Below are the code and all the weights of a small trained network. Each question names an input and a class and asks about switching units off, where a switched-off unit gives its printed mean instead of its output.

import numpy as np


def w(rows, s, z=0):
    codes = np.array(rows[::2]) - 128.0
    scale = np.full(codes.shape[1], s)
    scale[-1] = z or s
    return codes * scale


def f(y):
    return np.maximum(y, 0)


def log_softmax(a):
    a = a - a.max(-1, keepdims=True)
    return a - np.log(np.exp(a).sum(-1, keepdims=True))


def net(x, mask):
    res = np.array(x, float).reshape(1, 3) / 4 @ E
    y = f(res @ A[0][:, :-1].T + A[0][:, -1])
    res = res + np.where(mask, y, B[0][:, -1]) @ B[0][:, :-1]
    return log_softmax(res[-1] @ U[:, :-1].T + U[:, -1])


A, B = {}, {}
E = w([
[29,168,107],'x0',
[70,27,155],'x1',
[97,110,6],'x2',
],0.014)
A[0] = w([
[187,57,166,133],'neuron 1',
[107,190,145,152],'neuron 2',
[122,123,125,47],'neuron 3',
[141,156,65,129],'neuron 4',
[107,116,79,159],'neuron 5',
[147,229,114,174],'neuron 6',
[61,122,119,159],'neuron 7',
[164,95,186,255],'neuron 8',
[89,179,145,155],'neuron 9',
[203,154,119,147],'neuron 10',
[89,128,54,205],'neuron 11',
[141,142,139,88],'neuron 12',
[254,166,112,177],'neuron 13',
[158,115,84,63],'neuron 14',
[108,160,152,147],'neuron 15',
[67,129,90,116],'neuron 16',
[136,180,129,86],'neuron 17',
],0.02,0.0067)
B[0] = w([
[124,73,190,230],'neuron 1',
[65,211,99,185],'neuron 2',
[163,146,125,128],'neuron 3',
[173,134,57,198],'neuron 4',
[132,63,69,193],'neuron 5',
[133,210,78,238],'neuron 6',
[56,115,91,189],'neuron 7',
[134,114,239,236],'neuron 8',
[76,161,130,181],'neuron 9',
[246,171,202,201],'neuron 10',
[119,89,5,234],'neuron 11',
[138,147,143,144],'neuron 12',
[241,164,157,251],'neuron 13',
[180,98,120,160],'neuron 14',
[57,164,143,162],'neuron 15',
[95,106,66,197],'neuron 16',
[162,203,115,171],'neuron 17',
],0.013,0.019)
U = w([
[236,133,53,134],'0',
[152,249,94,200],'1',
[234,152,190,104],'2',
[120,24,186,246],'3',
[167,130,114,4],'4',
[81,146,151,191],'5',
[94,72,56,86],'6',
],0.016,0.0048)

Each question gives the input, the list of numbers given to net, and the class t.
The units are the neurons (one row each of A and B). Each row of codes is followed by its name. A weight is (code - 128) times the scale printed after its matrix; where a second scale follows, it is the last column's (A, B and U).
mask holds one flag per neuron, in row order. A switched-off neuron (its flag False) gives its mean, the last column of its row in B, instead of its output. The means were averaged over made-up inputs and are rounded, as every weight is.
A unit's drop is (log p(t) with every unit on - log p(t) with that unit switched off) / (log p(t) with every unit on - log p(t) with every unit switched off).
The circuit of an input: a set's keep is (log p(t) with only the set's units on - log p(t) with every unit switched off) / (log p(t) with every unit on - log p(t) with every unit switched off). Starting from the 12 units with the biggest drops (on a tie, the unit counted first), units are removed one at a time, each time the one whose removal leaves the highest keep (on an exact tie, the one counted first), for as long as the keep stays at least 0.8.
circuit, biggest first: the units of the circuit, biggest drop first
k most important neurons: the k neurons with the biggest drops, biggest first
drop of u: that unit's drop, to one decimal
input [5,-8,7], class 0: 3 most important neurons : (neuron 11; neuron 4; neuron 5)
input [-8,6,-3], class 3: circuit, biggest first : (neuron 1)
input [-1,1,0], class 3: circuit, biggest first : (neuron 13; neuron 6)
input [4,-6,8], class 0: 2 most important neurons : (neuron 4; neuron 6)
input [-2,-8,-3], class 2: 3 most important neurons : (neuron 13; neuron 10; neuron 11)
input [-8,5,1], class 3: 2 most important neurons : (neuron 1; neuron 6)
input [4,0,-7], class 5: 4 most important neurons : (neuron 13; neuron 10; neuron 4; neuron 6)
input [-3,3,-6], class 3: drop of neuron 6 : 0.2
input [-3,2,4], class 6: drop of neuron 13 : 0.6
input [-4,-5,2], class 2: drop of neuron 10 : 0.3
